Below are the code and all the weights of a small trained network. Each question names an input and a class and asks about switching units off, where a switched-off unit gives its printed mean instead of its output.

import numpy as np


def w(rows, s, z=0):
    codes = np.array(rows[::2]) - 128.0
    scale = np.full(codes.shape[1], s)
    scale[-1] = z or s
    return codes * scale


def f(y):
    return y / 2 * (1 + np.tanh(0.7978845608 * (y + 0.044715 * y**3)))


def log_softmax(a):
    a = a - a.max(-1, keepdims=True)
    return a - np.log(np.exp(a).sum(-1, keepdims=True))


def net(x, mask):
    res = np.array(x, float).reshape(1, 5) / 4 @ E
    y = f(res @ A[0][:, :-1].T + A[0][:, -1])
    res = res + np.where(mask, y, B[0][:, -1]) @ B[0][:, :-1]
    return log_softmax(res[-1] @ U[:, :-1].T + U[:, -1])


A, B = {}, {}
E = w([
[26,108,165,140,52],'x0',
[60,117,100,72,254],'x1',
[49,211,121,200,236],'x2',
[133,94,183,169,171],'x3',
[104,133,115,97,60],'x4',
],0.0072)
A[0] = w([
[243,165,182,206,117,201],'neuron 1',
[46,178,77,156,195,178],'neuron 2',
[35,201,223,234,108,187],'neuron 3',
[165,102,93,86,6,131],'neuron 4',
[104,118,56,124,206,178],'neuron 5',
[253,169,112,164,148,255],'neuron 6',
],0.0068,0.0052)
B[0] = w([
[133,33,1,37,146,222],'neuron 1',
[115,186,141,187,197,231],'neuron 2',
[51,61,98,183,126,224],'neuron 3',
[208,191,88,52,215,228],'neuron 4',
[175,187,186,96,177,208],'neuron 5',
[175,105,42,37,213,253],'neuron 6',
],0.0077,0.006)
U = w([
[132,154,206,119,128,91],'0',
[155,16,65,85,129,195],'1',
[187,255,120,96,146,183],'2',
[79,160,122,220,143,146],'3',
[92,61,167,192,34,72],'4',
[118,150,171,124,99,2],'5',
],0.0095,0.0031)

Each question gives the input, the list of numbers given to net, and the class t.
The units are the neurons (one row each of A and B). Each row of codes is followed by its name. A weight is (code - 128) times the scale printed after its matrix; where a second scale follows, it is the last column's (A, B and U).
mask holds one flag per neuron, in row order. A switched-off neuron (its flag False) gives its mean, the last column of its row in B, instead of its output. The means were averaged over made-up inputs and are rounded, as every weight is.
A unit's drop is (log p(t) with every unit on - log p(t) with that unit switched off) / (log p(t) with every unit on - log p(t) with every unit switched off).
The circuit of an input: a set's keep is (log p(t) with only the set's units on - log p(t) with every unit switched off) / (log p(t) with every unit on - log p(t) with every unit switched off). Starting from all 6 units, units are removed one at a time, each time the one whose removal leaves the highest keep (on an exact tie, the one counted first), for as long as the keep stays at least 0.8.
units of the circuit, in order: the units of the circuit, biggest drop first
unit that matters most: the unit with the biggest drop
k most important neurons: the k neurons with the biggest drops, biggest first
drop when u is switched off: that unit's drop, to one decimal
input [-6,-3,1,3,1], class 1: units of the circuit, in order : (neuron 1)
input [6,0,-5,7,-7], class 4: units of the circuit, in order : (neuron 6; neuron 4)
input [-2,-5,6,-4,-4], class 1: 2 most important neurons : (neuron 1; neuron 6)
input [2,3,4,-8,-2], class 3: 2 most important neurons : (neuron 4; neuron 6)
input [5,-4,-4,-5,-1], class 2: 3 most important neurons : (neuron 4; neuron 3; neuron 1)
input [5,7,-1,-6,1], class 5: 3 most important neurons : (neuron 6; neuron 4; neuron 1)
input [5,2,0,8,1], class 4: 2 most important neurons : (neuron 4; neuron 6)
input [5,-6,2,2,2], class 4: units of the circuit, in order : (neuron 6; neuron 3)
input [-3,8,-2,0,-3], class 2: units of the circuit, in order : (neuron 5; neuron 1)
input [4,7,-4,-5,2], class 5: units of the circuit, in order : (neuron 6; neuron 1)
input [3,-2,-1,5,-3], class 4: units of the circuit, in order : (neuron 4; neuron 6)
input [-3,-4,3,-8,-7], class 1: units of the circuit, in order : (neuron 1; neuron 6)
input [-1,3,-8,-6,5], class 2: 2 most important neurons : (neuron 4; neuron 1)
input [0,-7,8,-7,8], class 3: unit that matters most : neuron 3
input [3,6,5,-6,0], class 3: 4 most important neurons : (neuron 4; neuron 6; neuron 2; neuron 3)
input [-1,-1,8,-7,8], class 3: drop when neuron 5 is switched off : 0.0
input [5,3,0,3,7], class 4: drop when neuron 6 is switched off : 0.3
input [1,-7,1,-5,-6], class 1: drop when neuron 1 is switched off : 0.2
